Here is a tiny trained network, its code and every weight. The questions are about switching its units off for an input and a target symbol, where a switched-off unit gives its printed mean instead of its output.

import numpy as np


def w(rows, s, z=0):
    codes = np.array(rows[::2]) - 128.0
    scale = np.full(codes.shape[1], s)
    scale[-1] = z or s
    return codes * scale


def f(y):
    return np.maximum(y, 0)


def softmax(a):
    e = np.exp(a - a.max(-1, keepdims=True))
    return e / e.sum(-1, keepdims=True)


def log_softmax(a):
    a = a - a.max(-1, keepdims=True)
    return a - np.log(np.exp(a).sum(-1, keepdims=True))


def net(x, mask):
    ids = ['βεστψω'.index(c) for c in x.split()]
    T = len(ids)
    res = E[ids] + P[:T]
    r = res
    for j in range(2):
        rows = slice(3 * j, 3 * j + 3)
        q, k, v = (r @ M[0][rows].T for M in (Q, K, V))
        z = softmax(np.where(np.tri(T) > 0, q @ k.T / 3**0.5, -1e9)) @ v
        o = O[0][rows]
        res = res + np.where(mask[j], z, o[:, -1]) @ o[:, :-1]
    y = f(res @ A[0][:, :-1].T + A[0][:, -1])
    res = res + np.where(mask[2:14], y, B[0][:, -1]) @ B[0][:, :-1]
    return log_softmax(res[-1] @ U[:, :-1].T + U[:, -1])


Q, K, V, O, A, B = {}, {}, {}, {}, {}, {}
E = w([
[149,160,182,146],'β',
[84,136,38,95],'ε',
[165,81,175,2],'σ',
[18,43,43,66],'τ',
[99,98,151,177],'ψ',
[156,114,177,111],'ω',
],0.017)
P = w([
[111,106,239,122],'0',
[145,130,130,128],'1',
[138,85,121,131],'2',
[165,123,160,168],'3',
[134,128,136,162],'4',
[81,115,79,107],'5',
[124,112,175,161],'6',
[132,188,189,253],'7',
[125,113,139,219],'8',
[63,120,98,135],'9',
[109,79,114,182],'10',
],0.0048)
Q[0] = w([
[211,110,150,154],'h0',
[162,221,163,138],'h0',
[152,79,38,108],'h0',
[113,58,165,152],'h1',
[2,133,57,215],'h1',
[230,149,137,112],'h1',
],0.0098)
K[0] = w([
[28,152,105,198],'h0',
[124,135,83,251],'h0',
[62,109,80,132],'h0',
[161,71,177,102],'h1',
[198,55,203,36],'h1',
[1,167,144,175],'h1',
],0.0082)
V[0] = w([
[142,132,159,108],'h0',
[77,134,107,194],'h0',
[101,155,105,124],'h0',
[134,197,115,101],'h1',
[1,146,211,193],'h1',
[112,136,193,173],'h1',
],0.013)
O[0] = w([
[116,159,148,209,188],'h0',
[128,159,109,56,2],'h0',
[254,73,7,56,79],'h0',
[244,114,211,206,80],'h1',
[121,201,174,77,120],'h1',
[93,126,215,119,120],'h1',
],0.0066)
A[0] = w([
[171,140,129,150,105],'n0',
[159,130,118,137,68],'n1',
[39,68,140,72,184],'n2',
[31,121,101,66,138],'n3',
[61,193,35,249,70],'n4',
[187,173,189,52,166],'n5',
[246,193,246,143,149],'n6',
[195,163,109,86,253],'n7',
[71,51,174,142,41],'n8',
[254,242,211,166,159],'n9',
[85,99,101,133,90],'n10',
[100,140,81,189,149],'n11',
],0.0075,0.0027)
B[0] = w([
[157,125,220,147,131],'n0',
[150,158,86,122,128],'n1',
[117,114,137,212,254],'n2',
[169,135,126,113,212],'n3',
[147,112,109,184,228],'n4',
[104,131,75,160,220],'n5',
[98,76,100,128,228],'n6',
[125,253,64,199,161],'n7',
[139,171,124,123,210],'n8',
[108,71,33,82,200],'n9',
[116,152,57,110,180],'n10',
[150,217,102,112,193],'n11',
],0.0074,0.0068)
U = w([
[138,53,169,98,252],'β',
[54,36,99,13,22],'ε',
[74,153,183,107,178],'σ',
[234,112,86,191,109],'τ',
[159,254,81,58,220],'ψ',
[73,202,132,59,46],'ω',
],0.0087,0.0022)

Each question gives the input, a string of symbols that net reads in full, and the target symbol t.
The units are the heads (3 rows each of Q, K, V and O) and the neurons (one row each of A and B). Each row of codes is followed by its name. A weight is (code - 128) times the scale printed after its matrix; where a second scale follows, it is the last column's (O, A, B and U).
mask holds one flag per unit, heads first, then neurons. A switched-off unit (its flag False) gives its mean, the last column of its rows in O or B, instead of its output. The means were averaged over made-up inputs and are rounded, as every weight is.
A unit's drop is (log p(t) with every unit on - log p(t) with that unit switched off) / (log p(t) with every unit on - log p(t) with every unit switched off).
The circuit of an input: a set's keep is (log p(t) with only the set's units on - log p(t) with every unit switched off) / (log p(t) with every unit on - log p(t) with every unit switched off). Starting from the 12 units with the biggest drops (on a tie, the unit counted first), units are removed one at a time, each time the one whose removal leaves the highest keep (on an exact tie, the one counted first), for as long as the keep stays at least 0.8.
units of the circuit, in order: the units of the circuit, biggest drop first
unit that matters most: the unit with the biggest drop
which heads matter: for each layer, one digit per head in row order, 1 if its drop is at least 0.15 and else 0, layers parted by /
drop when u is switched off: that unit's drop, to one decimal
input τ τ σ σ, target ψ: unit that matters most	h1
input ε ψ τ β β ψ τ τ τ ψ β, target ψ: units of the circuit, in order	[h0; h1]
input σ σ ε ε σ σ, target τ: which heads matter	01
input β ψ ω σ ω σ, target σ: which heads matter	11
input τ τ β, target ψ: units of the circuit, in order	[h1; h0]
input ψ ω ω σ σ ω ε, target τ: units of the circuit, in order	[h1; n4]
input ψ ε β τ σ ψ ω ε ε, target τ: which heads matter	01
input β β ω, target ε: which heads matter	01
input ε β ψ σ β τ ω β τ τ σ, target ψ: units of the circuit, in order	[n7; h0; h1]
input ε σ σ ε σ σ τ τ, target τ: units of the circuit, in order	[h1; n4; h0]
input τ ψ ε, target ψ: drop when n2 is switched off	0.0
input σ β τ, target τ: drop when h0 is switched off	0.2
input τ ψ ω, target ψ: drop when n7 is switched off	0.3
input τ ε ε σ, target τ: drop when h1 is switched off	0.7
